Below is a small trained network, with its code and all its weights. Each question gives an input and a class and asks what happens when units are switched off, that is, made to give their printed mean instead of their output.

import numpy as np


def w(rows, s, z=0):
    codes = np.array(rows[::2]) - 128.0
    scale = np.full(codes.shape[1], s)
    scale[-1] = z or s
    return codes * scale


def f(y):
    return np.maximum(y, 0)


def log_softmax(a):
    a = a - a.max(-1, keepdims=True)
    return a - np.log(np.exp(a).sum(-1, keepdims=True))


def net(x, mask):
    res = np.array(x, float).reshape(1, 7) / 4 @ E
    y = f(res @ A[0][:, :-1].T + A[0][:, -1])
    res = res + np.where(mask, y, B[0][:, -1]) @ B[0][:, :-1]
    return log_softmax(res[-1] @ U[:, :-1].T + U[:, -1])


A, B = {}, {}
E = w([
[126,125,130],'x0',
[141,2,196],'x1',
[127,127,124],'x2',
[118,125,128],'x3',
[127,129,128],'x4',
[126,129,126],'x5',
[237,44,16],'x6',
],0.0078)
A[0] = w([
[13,169,204,60],'neuron 0',
[89,168,233,43],'neuron 1',
[140,170,112,254],'neuron 2',
[143,167,234,82],'neuron 3',
[117,1,49,76],'neuron 4',
[158,30,227,140],'neuron 5',
],0.0072)
B[0] = w([
[209,96,86,206],'neuron 0',
[207,78,66,175],'neuron 1',
[80,130,188,254],'neuron 2',
[160,117,68,167],'neuron 3',
[159,160,130,180],'neuron 4',
[69,254,102,213],'neuron 5',
],0.013,0.0072)
U = w([
[254,106,39,58],'0',
[128,119,139,193],'1',
[126,120,139,186],'2',
[87,181,67,94],'3',
[131,116,135,171],'4',
[123,112,132,165],'5',
[109,122,93,131],'6',
[132,66,163,7],'7',
],0.017,0.015)

Each question gives the input, the list of numbers given to net, and the class t.
The units are the neurons (one row each of A and B). Each row of codes is followed by its name. A weight is (code - 128) times the scale printed after its matrix; where a second scale follows, it is the last column's (A, B and U).
mask holds one flag per neuron, in row order. A switched-off neuron (its flag False) gives its mean, the last column of its row in B, instead of its output. The means were averaged over made-up inputs and are rounded, as every weight is.
A unit's drop is (log p(t) with every unit on - log p(t) with that unit switched off) / (log p(t) with every unit on - log p(t) with every unit switched off).
The circuit of an input: a set's keep is (log p(t) with only the set's units on - log p(t) with every unit switched off) / (log p(t) with every unit on - log p(t) with every unit switched off). Starting from all 6 units, units are removed one at a time, each time the one whose removal leaves the highest keep (on an exact tie, the one counted first), for as long as the keep stays at least 0.8.
circuit, biggest first: the units of the circuit, biggest drop first
most important unit: the unit with the biggest drop
top k neurons: the k neurons with the biggest drops, biggest first
drop of u: that unit's drop, to one decimal
input [-2,-5,-6,4,-1,6,3], class 2: circuit, biggest first -> neuron 5; neuron 2; neuron 0
input [4,1,7,-2,-2,-1,5], class 2: top 3 neurons -> neuron 0; neuron 1; neuron 3
input [-8,-8,-7,-2,2,5,-7], class 1: most important unit -> neuron 2
input [1,-6,6,-7,-1,-5,3], class 5: top 2 neurons -> neuron 5; neuron 2
input [3,0,-7,1,7,7,5], class 2: circuit, biggest first -> neuron 0; neuron 1
input [-8,-8,5,-7,-1,1,1], class 1: circuit, biggest first -> neuron 5; neuron 2
input [8,-6,-5,5,0,2,-8], class 0: circuit, biggest first -> neuron 0; neuron 1
input [-6,3,-4,-2,-3,4,-6], class 0: top 4 neurons -> neuron 0; neuron 1; neuron 3; neuron 2
input [8,2,-1,-7,-4,1,5], class 1: top 3 neurons -> neuron 0; neuron 1; neuron 3
input [-2,8,-4,2,7,-4,7], class 3: top 2 neurons -> neuron 5; neuron 0
input [8,-2,-5,-1,4,3,6], class 1: top 2 neurons -> neuron 0; neuron 1
input [-5,-1,7,-1,6,0,5], class 2: top 2 neurons -> neuron 0; neuron 1
input [5,4,-4,3,1,-5,-7], class 0: top 2 neurons -> neuron 0; neuron 1
input [-2,-8,2,5,-7,0,7], class 3: top 2 neurons -> neuron 0; neuron 1
input [-6,4,-7,7,8,8,6], class 4: circuit, biggest first -> neuron 0
input [-5,-7,8,-3,6,-2,-3], class 2: top 2 neurons -> neuron 5; neuron 2
input [7,1,-8,-8,-6,-6,5], class 2: top 3 neurons -> neuron 0; neuron 1; neuron 3
input [1,-5,2,-2,-6,-5,5], class 4: top 2 neurons -> neuron 5; neuron 0
input [3,-6,6,2,4,-3,3], class 2: top 2 neurons -> neuron 5; neuron 2
input [8,-7,-4,2,-6,4,-6], class 1: circuit, biggest first -> neuron 5
input [6,8,3,-4,-7,8,-7], class 3: drop of neuron 5 -> 1.8
input [-3,8,2,-6,-2,8,-8], class 0: drop of neuron 2 -> 0.1
input [-2,8,3,-7,4,5,-8], class 0: drop of neuron 0 -> 0.4
input [-5,6,2,6,-4,6,-2], class 3: drop of neuron 5 -> 0.8
